Here is a tiny trained network, its code and every weight. The questions are about switching its units off for an input and a class, where a switched-off unit gives its printed mean instead of its output.

import numpy as np


def w(rows, s, z=0):
    codes = np.array(rows[::2]) - 128.0
    scale = np.full(codes.shape[1], s)
    scale[-1] = z or s
    return codes * scale


def f(y):
    return np.maximum(y, 0)


def log_softmax(a):
    a = a - a.max(-1, keepdims=True)
    return a - np.log(np.exp(a).sum(-1, keepdims=True))


def net(x, mask):
    res = np.array(x, float).reshape(1, 7) / 4 @ E
    y = f(res @ A[0][:, :-1].T + A[0][:, -1])
    res = res + np.where(mask, y, B[0][:, -1]) @ B[0][:, :-1]
    return log_softmax(res[-1] @ U[:, :-1].T + U[:, -1])


A, B = {}, {}
E = w([
[139,79,164,126,45,96,219,133,133],'x0',
[65,163,173,145,73,157,153,146,195],'x1',
[128,66,117,23,109,192,140,189,96],'x2',
[136,185,233,113,105,196,79,151,64],'x3',
[56,128,177,106,83,209,91,16,76],'x4',
[90,176,103,98,135,133,210,171,103],'x5',
[86,149,109,159,94,2,44,58,107],'x6',
],0.0088)
A[0] = w([
[120,154,179,119,140,108,125,141,139,110],'neuron 0',
[120,118,149,78,117,202,131,122,86,132],'neuron 1',
[140,115,94,140,178,134,92,125,141,149],'neuron 2',
[164,56,114,118,96,100,184,176,122,232],'neuron 3',
[157,97,99,122,139,76,137,96,114,254],'neuron 4',
[131,255,174,161,137,141,122,156,114,217],'neuron 5',
],0.012,0.0037)
B[0] = w([
[173,85,141,182,113,207,170,254,191,151],'neuron 0',
[86,148,102,30,98,250,226,132,57,232],'neuron 1',
[190,166,67,130,147,47,128,40,210,189],'neuron 2',
[73,204,228,221,78,141,184,77,65,253],'neuron 3',
[125,171,138,120,70,50,80,82,107,224],'neuron 4',
[110,161,128,130,135,88,57,184,209,218],'neuron 5',
],0.0079,0.012)
U = w([
[149,101,128,81,72,176,123,126,78,29],'0',
[118,161,159,186,1,96,144,103,143,250],'1',
[131,121,150,114,96,122,56,188,169,43],'2',
[120,25,156,91,149,135,124,86,110,97],'3',
[83,141,93,82,95,173,130,127,188,189],'4',
[110,60,128,200,177,114,172,137,116,1],'5',
[197,105,70,112,189,115,41,91,161,111],'6',
],0.01,0.0033)

Each question gives the input, the list of numbers given to net, and the class t.
The units are the neurons (one row each of A and B). Each row of codes is followed by its name. A weight is (code - 128) times the scale printed after its matrix; where a second scale follows, it is the last column's (A, B and U).
mask holds one flag per neuron, in row order. A switched-off neuron (its flag False) gives its mean, the last column of its row in B, instead of its output. The means were averaged over made-up inputs and are rounded, as every weight is.
A unit's drop is (log p(t) with every unit on - log p(t) with that unit switched off) / (log p(t) with every unit on - log p(t) with every unit switched off).
The circuit of an input: a set's keep is (log p(t) with only the set's units on - log p(t) with every unit switched off) / (log p(t) with every unit on - log p(t) with every unit switched off). Starting from all 6 units, units are removed one at a time, each time the one whose removal leaves the highest keep (on an exact tie, the one counted first), for as long as the keep stays at least 0.8.
circuit, biggest first: the units of the circuit, biggest drop first
top k neurons: the k neurons with the biggest drops, biggest first
drop of u: that unit's drop, to one decimal
input [1,-3,-6,8,2,-3,3], class 2: circuit, biggest first => [neuron 3; neuron 5]
input [-8,1,-1,-4,3,7,6], class 6: circuit, biggest first => [neuron 3; neuron 1]
input [-4,5,6,5,6,-3,3], class 0: circuit, biggest first => [neuron 1]
input [3,-1,-4,5,5,-1,-4], class 0: circuit, biggest first => [neuron 1; neuron 3]
input [2,2,-3,8,0,2,-4], class 2: circuit, biggest first => [neuron 5; neuron 3]
input [0,8,3,8,5,-5,5], class 4: top 4 neurons => [neuron 1; neuron 3; neuron 5; neuron 4]
input [-3,7,8,-6,5,-8,-1], class 0: circuit, biggest first => [neuron 5; neuron 1]
input [-7,4,-2,3,-1,-7,1], class 6: top 2 neurons => [neuron 3; neuron 2]
input [2,5,-7,7,-5,-8,1], class 2: circuit, biggest first => [neuron 3; neuron 5]
input [1,1,0,-1,1,-8,-5], class 0: circuit, biggest first => [neuron 5; neuron 4]
input [-5,4,-7,4,8,-5,2], class 2: top 2 neurons => [neuron 3; neuron 5]
input [-7,-5,-4,3,5,-3,-4], class 6: top 2 neurons => [neuron 3; neuron 2]
input [1,-5,-5,7,-2,0,2], class 6: top 2 neurons => [neuron 3; neuron 1]
input [-8,1,-5,8,-1,2,4], class 2: circuit, biggest first => [neuron 5]
input [-6,-6,-5,7,1,3,-4], class 2: top 2 neurons => [neuron 5; neuron 0]
input [3,-7,4,-8,-1,4,-6], class 1: drop of neuron 3 => 0.4
input [1,7,6,-6,-8,-5,-4], class 1: drop of neuron 3 => 0.7
input [-5,3,3,8,6,8,6], class 4: drop of neuron 5 => 0.3
